Here is a tiny trained network, its code and every weight. The questions are about switching its units off for an input and a class, where a switched-off unit gives its printed mean instead of its output.

import numpy as np


def w(rows, s, z=0):
    codes = np.array(rows[::2]) - 128.0
    scale = np.full(codes.shape[1], s)
    scale[-1] = z or s
    return codes * scale


def norm(h):
    return h / np.sqrt((h * h).mean(-1, keepdims=True) + 1e-5)


def f(y):
    return y / 2 * (1 + np.tanh(0.7978845608 * (y + 0.044715 * y**3)))


def log_softmax(a):
    a = a - a.max(-1, keepdims=True)
    return a - np.log(np.exp(a).sum(-1, keepdims=True))


def net(x, mask):
    res = np.array(x, float).reshape(1, 3) / 4 @ E
    u = 0
    for l in range(2):
        y = f(norm(res) @ A[l][:, :-1].T + A[l][:, -1])
        res = res + np.where(mask[u : u + 10], y, B[l][:, -1]) @ B[l][:, :-1]
        u += 10
    return log_softmax(norm(res)[-1] @ U[:, :-1].T + U[:, -1])


A, B = {}, {}
E = w([
[50,255,199],'x0',
[190,84,175],'x1',
[151,156,115],'x2',
],0.0096)
A[0] = w([
[137,202,128,94],'L0N1',
[54,161,24,255],'L0N2',
[95,185,216,167],'L0N3',
[179,179,60,121],'L0N4',
[118,140,149,71],'L0N5',
[62,138,136,139],'L0N6',
[78,104,6,121],'L0N7',
[98,165,142,143],'L0N8',
[123,139,132,70],'L0N9',
[78,167,129,61],'L0N10',
],0.016,0.0041)
B[0] = w([
[135,90,142,174],'L0N1',
[110,94,30,245],'L0N2',
[110,218,165,254],'L0N3',
[100,102,149,156],'L0N4',
[102,187,145,128],'L0N5',
[136,74,105,173],'L0N6',
[5,159,240,213],'L0N7',
[161,140,137,176],'L0N8',
[105,187,128,120],'L0N9',
[185,91,88,170],'L0N10',
],0.019,0.0085)
A[1] = w([
[84,184,111,198],'L1N1',
[175,168,163,151],'L1N2',
[92,160,73,122],'L1N3',
[72,103,210,141],'L1N4',
[183,93,121,92],'L1N5',
[162,160,6,89],'L1N6',
[149,88,154,98],'L1N7',
[108,111,152,86],'L1N8',
[183,82,151,37],'L1N9',
[180,111,224,253],'L1N10',
],0.021,0.004)
B[1] = w([
[195,41,147,255],'L1N1',
[43,135,35,186],'L1N2',
[232,131,143,200],'L1N3',
[147,115,40,243],'L1N4',
[117,57,158,172],'L1N5',
[252,247,73,204],'L1N6',
[152,67,156,165],'L1N7',
[131,96,119,145],'L1N8',
[194,35,185,184],'L1N9',
[110,190,252,252],'L1N10',
],0.023,0.0084)
U = w([
[83,35,22,175],'0',
[101,155,111,10],'1',
[88,150,108,27],'2',
[126,89,215,221],'3',
[199,181,70,230],'4',
[85,146,114,5],'5',
[84,148,122,2],'6',
[64,253,201,166],'7',
],0.021,0.0079)

Each question gives the input, the list of numbers given to net, and the class t.
The units are the neurons (one row each of A and B). Each row of codes is followed by its name. A weight is (code - 128) times the scale printed after its matrix; where a second scale follows, it is the last column's (A, B and U).
mask holds one flag per neuron, layer by layer. A switched-off neuron (its flag False) gives its mean, the last column of its row in B, instead of its output. The means were averaged over made-up inputs and are rounded, as every weight is.
A unit's drop is (log p(t) with every unit on - log p(t) with that unit switched off) / (log p(t) with every unit on - log p(t) with every unit switched off).
most important unit: the unit with the biggest drop
top k neurons: the k neurons with the biggest drops, biggest first
k most important neurons of layer l: the k neurons of layer l with the biggest drops, biggest first
drop when u is switched off: that unit's drop, to one decimal
input [0,1,6], class 3: top 4 neurons : L0N3, L0N2, L0N7, L1N10
input [-5,-3,1], class 0: most important unit : L0N7
input [6,2,2], class 7: 2 most important neurons of layer 1 : L1N2, L1N6
input [6,0,3], class 4: top 2 neurons : L0N7, L1N10
input [-2,1,8], class 3: top 4 neurons : L0N2, L0N3, L0N7, L1N10
input [-8,2,3], class 3: top 2 neurons : L0N2, L0N3
input [-1,2,7], class 3: top 3 neurons : L0N2, L0N3, L0N7
input [-7,0,0], class 0: 2 most important neurons of layer 1 : L1N4, L1N6
input [-8,-1,5], class 0: top 3 neurons : L1N4, L1N6, L0N7
input [1,6,-6], class 7: top 2 neurons : L0N2, L1N10
input [-8,1,2], class 3: top 3 neurons : L0N3, L0N2, L1N10
input [-3,0,0], class 0: top 2 neurons : L1N4, L1N6
input [2,0,-7], class 4: 2 most important neurons of layer 0 : L0N7, L0N10
input [-6,3,4], class 3: most important unit : L0N2
input [-3,-8,1], class 0: drop when L0N7 is switched off : 1.0
input [-1,-5,1], class 0: drop when L1N2 is switched off : 0.0
input [8,-2,-4], class 4: drop when L0N7 is switched off : 0.1
